Here is a tiny trained network, its code and every weight. The questions are about switching its units off for an input and a class, where a switched-off unit gives its printed mean instead of its output.

import numpy as np


def w(rows, s, z=0):
    codes = np.array(rows[::2]) - 128.0
    scale = np.full(codes.shape[1], s)
    scale[-1] = z or s
    return codes * scale


def f(y):
    return np.maximum(y, 0)


def log_softmax(a):
    a = a - a.max(-1, keepdims=True)
    return a - np.log(np.exp(a).sum(-1, keepdims=True))


def net(x, mask):
    res = np.array(x, float).reshape(1, 6) / 4 @ E
    y = f(res @ A[0][:, :-1].T + A[0][:, -1])
    res = res + np.where(mask, y, B[0][:, -1]) @ B[0][:, :-1]
    return log_softmax(res[-1] @ U[:, :-1].T + U[:, -1])


A, B = {}, {}
E = w([
[80,127,119,74,152,155,129,123,90,80],'x0',
[117,213,230,208,36,38,99,116,7,77],'x1',
[123,128,139,81,136,145,120,115,108,108],'x2',
[129,134,141,119,128,148,126,121,129,137],'x3',
[185,160,207,204,228,170,97,254,147,77],'x4',
[155,47,77,229,152,162,20,72,36,175],'x5',
],0.0088)
A[0] = w([
[137,170,146,96,126,87,253,172,165,92,73],'n0',
[105,184,98,91,85,106,125,90,130,183,89],'n1',
[121,201,159,87,89,124,200,175,177,116,72],'n2',
[129,188,181,162,85,119,164,145,55,100,106],'n3',
[147,86,110,206,192,158,1,59,87,135,71],'n4',
[135,122,98,156,121,131,208,62,110,96,40],'n5',
[197,164,191,173,242,175,137,217,136,77,4],'n6',
[116,208,200,159,41,82,85,92,63,67,155],'n7',
[177,138,101,148,84,111,79,44,235,107,47],'n8',
[169,59,76,122,163,157,129,116,170,116,190],'n9',
[127,179,154,80,100,112,198,147,208,87,102],'n10',
[170,91,82,55,203,172,176,126,208,166,111],'n11',
[94,80,99,100,40,113,188,28,134,160,28],'n12',
],0.0091,0.0021)
B[0] = w([
[185,97,3,207,76,170,60,104,55,104,195],'n0',
[189,112,153,118,124,134,190,141,204,66,175],'n1',
[166,65,124,106,100,156,34,69,33,129,193],'n2',
[86,173,122,109,175,107,206,95,109,148,203],'n3',
[143,106,82,175,87,186,46,101,56,59,230],'n4',
[147,113,154,162,113,161,161,139,139,105,152],'n5',
[192,94,217,73,142,112,194,218,179,50,219],'n6',
[53,160,83,185,246,78,167,90,165,226,253],'n7',
[156,89,148,110,116,95,134,126,92,149,154],'n8',
[67,208,100,154,109,129,133,77,185,204,184],'n9',
[128,172,117,180,127,187,26,96,102,140,198],'n10',
[62,193,114,177,172,76,202,68,166,219,220],'n11',
[217,3,218,16,54,118,177,242,196,12,214],'n12',
],0.0074,0.017)
U = w([
[62,168,106,136,192,92,211,69,177,235,254],'0',
[159,117,82,145,83,197,2,86,92,130,56],'1',
[165,109,202,87,138,124,199,230,195,62,29],'2',
],0.01,0.00088)

Each question gives the input, the list of numbers given to net, and the class t.
The units are the neurons (one row each of A and B). Each row of codes is followed by its name. A weight is (code - 128) times the scale printed after its matrix; where a second scale follows, it is the last column's (A, B and U).
mask holds one flag per neuron, in row order. A switched-off neuron (its flag False) gives its mean, the last column of its row in B, instead of its output. The means were averaged over made-up inputs and are rounded, as every weight is.
A unit's drop is (log p(t) with every unit on - log p(t) with that unit switched off) / (log p(t) with every unit on - log p(t) with every unit switched off).
The circuit of an input: a set's keep is (log p(t) with only the set's units on - log p(t) with every unit switched off) / (log p(t) with every unit on - log p(t) with every unit switched off). Starting from the 12 units with the biggest drops (on a tie, the unit counted first), units are removed one at a time, each time the one whose removal leaves the highest keep (on an exact tie, the one counted first), for as long as the keep stays at least 0.8.
units of the circuit, in order: the units of the circuit, biggest drop first
unit that matters most: the unit with the biggest drop
top k neurons: the k neurons with the biggest drops, biggest first
drop of u: that unit's drop, to one decimal
input [-8,8,2,3,4,2], class 0: unit that matters most => n7
input [8,-6,5,7,5,-6], class 0: top 3 neurons => n11, n4, n12
input [-7,7,4,4,5,7], class 0: top 2 neurons => n7, n3
input [2,5,2,-5,3,-4], class 0: top 2 neurons => n7, n4
input [5,-3,7,0,8,6], class 2: top 2 neurons => n6, n0
input [2,-5,5,-8,5,-6], class 1: top 2 neurons => n0, n7
input [0,-1,7,-2,-2,-2], class 1: top 2 neurons => n6, n7
input [4,2,-6,-2,-6,-5], class 2: top 2 neurons => n12, n4
input [3,-3,1,2,-4,2], class 2: top 3 neurons => n7, n12, n3
input [6,-8,4,-5,-7,8], class 0: top 4 neurons => n11, n9, n0, n2
input [1,7,0,-4,7,-3], class 0: top 3 neurons => n7, n12, n3
input [6,-6,7,5,4,-7], class 1: top 3 neurons => n0, n2, n7
input [-1,5,-7,7,3,-8], class 1: top 2 neurons => n0, n2
input [1,-2,2,2,6,-8], class 1: unit that matters most => n0
input [-6,7,-6,0,8,-8], class 1: top 4 neurons => n0, n2, n10, n12
input [-4,-1,3,1,-7,6], class 2: top 2 neurons => n12, n0
input [4,7,-1,3,0,-5], class 0: drop of n7 => 2.7
input [8,6,3,8,2,-4], class 0: drop of n7 => 0.7
input [6,-3,-6,-8,-7,-5], class 2: drop of n12 => 1.4
input [6,7,6,6,5,6], class 0: drop of n7 => 1.1
input [4,4,-5,8,5,-5], class 1: units of the circuit, in order => n0
